Below is a small trained network, with its code and all its weights. Each question gives an input and a class and asks what happens when units are switched off, that is, made to give their printed mean instead of their output.

import numpy as np


def w(rows, s, z=0):
    codes = np.array(rows[::2]) - 128.0
    scale = np.full(codes.shape[1], s)
    scale[-1] = z or s
    return codes * scale


def f(y):
    return np.maximum(y, 0)


def log_softmax(a):
    a = a - a.max(-1, keepdims=True)
    return a - np.log(np.exp(a).sum(-1, keepdims=True))


def net(x, mask):
    res = np.array(x, float).reshape(1, 8) / 4 @ E
    y = f(res @ A[0][:, :-1].T + A[0][:, -1])
    res = res + np.where(mask, y, B[0][:, -1]) @ B[0][:, :-1]
    return log_softmax(res[-1] @ U[:, :-1].T + U[:, -1])


A, B = {}, {}
E = w([
[127,129,126,127],'x0',
[128,127,129,128],'x1',
[128,128,130,128],'x2',
[74,192,201,37],'x3',
[163,229,177,214],'x4',
[128,131,125,129],'x5',
[128,129,128,126],'x6',
[253,86,190,96],'x7',
],0.0064)
A[0] = w([
[195,91,184,110,172],'n1',
[148,190,161,187,161],'n2',
[130,113,130,136,143],'n3',
[156,128,123,233,154],'n4',
[46,150,91,160,253],'n5',
[120,227,204,117,73],'n6',
[134,80,87,132,189],'n7',
[201,96,178,105,174],'n8',
[76,96,148,3,152],'n9',
[128,128,128,128,125],'n10',
[93,162,188,68,166],'n11',
[105,134,116,136,176],'n12',
[98,138,110,139,197],'n13',
[135,34,51,126,208],'n14',
[153,130,126,220,148],'n15',
],0.017,0.0043)
B[0] = w([
[217,109,162,68,227],'n1',
[177,228,156,198,234],'n2',
[137,117,132,135,144],'n3',
[201,141,55,179,236],'n4',
[19,134,78,198,254],'n5',
[78,186,246,144,234],'n6',
[108,62,158,152,198],'n7',
[219,107,162,66,230],'n8',
[120,129,20,18,243],'n9',
[128,128,128,128,128],'n10',
[78,202,142,30,224],'n11',
[97,129,115,144,167],'n12',
[89,124,109,152,183],'n13',
[87,3,193,158,251],'n14',
[194,144,66,168,222],'n15',
],0.037,0.0086)
U = w([
[37,51,151,194,236],'0',
[162,42,226,118,149],'1',
[57,154,2,85,170],'2',
[173,131,70,19,111],'3',
[131,175,11,217,169],'4',
[244,150,87,148,117],'5',
[37,207,192,170,80],'6',
[155,182,254,98,1],'7',
],0.004,0.00085)

Each question gives the input, the list of numbers given to net, and the class t.
The units are the neurons (one row each of A and B). Each row of codes is followed by its name. A weight is (code - 128) times the scale printed after its matrix; where a second scale follows, it is the last column's (A, B and U).
mask holds one flag per neuron, in row order. A switched-off neuron (its flag False) gives its mean, the last column of its row in B, instead of its output. The means were averaged over made-up inputs and are rounded, as every weight is.
A unit's drop is (log p(t) with every unit on - log p(t) with that unit switched off) / (log p(t) with every unit on - log p(t) with every unit switched off).
The circuit of an input: a set's keep is (log p(t) with only the set's units on - log p(t) with every unit switched off) / (log p(t) with every unit on - log p(t) with every unit switched off). Starting from the 12 units with the biggest drops (on a tie, the unit counted first), units are removed one at a time, each time the one whose removal leaves the highest keep (on an exact tie, the one counted first), for as long as the keep stays at least 0.8.
circuit, biggest first: the units of the circuit, biggest drop first
most important unit: the unit with the biggest drop
top k neurons: the k neurons with the biggest drops, biggest first
drop when u is switched off: that unit's drop, to one decimal
input [-6,-5,-7,2,7,7,8,1], class 7: circuit, biggest first -> n6, n5
input [-5,-5,1,2,-6,-5,-6,1], class 3: circuit, biggest first -> n9, n5
input [-6,6,-7,5,0,2,5,-2], class 2: most important unit -> n9
input [7,4,5,4,-6,1,5,2], class 3: circuit, biggest first -> n5, n9
input [8,7,-3,0,4,-7,-7,2], class 5: circuit, biggest first -> n14, n11, n5
input [6,8,8,4,1,-3,-6,3], class 7: top 3 neurons -> n6, n4, n15
input [8,-3,3,0,1,-8,-8,-7], class 4: circuit, biggest first -> n14, n5
input [6,4,7,0,8,0,2,-6], class 4: top 2 neurons -> n4, n15
input [0,5,5,1,0,3,3,-3], class 2: top 3 neurons -> n14, n6, n2
input [-4,7,1,-8,0,-6,-2,-8], class 0: top 2 neurons -> n14, n7
input [-8,-2,3,-3,4,4,2,0], class 4: top 2 neurons -> n8, n1
input [-6,5,-5,-3,1,4,6,-6], class 4: top 2 neurons -> n6, n4
input [-1,0,3,7,0,-1,-7,6], class 3: top 3 neurons -> n9, n2, n14
input [0,-2,-7,1,-5,2,0,-6], class 2: top 2 neurons -> n9, n6
input [8,3,-6,0,-2,-8,5,-1], class 0: top 3 neurons -> n11, n4, n15
input [-1,-5,6,3,8,-8,-6,-1], class 6: most important unit -> n6
input [-1,1,1,6,0,-2,-7,7], class 3: top 3 neurons -> n9, n2, n14
input [-6,5,8,1,4,-7,-2,-6], class 6: top 2 neurons -> n6, n9
input [0,-1,-1,2,-1,-5,-6,1], class 3: drop when n5 is switched off -> 0.5
input [-3,-2,3,5,-4,-8,-3,2], class 3: most important unit -> n5
input [8,5,-5,-8,-1,-8,-5,8], class 1: drop when n14 is switched off -> 1.4
input [1,-7,1,-8,-7,8,6,-5], class 0: drop when n9 is switched off -> 0.0
input [-8,8,1,4,8,1,8,1], class 7: drop when n5 is switched off -> 1.1
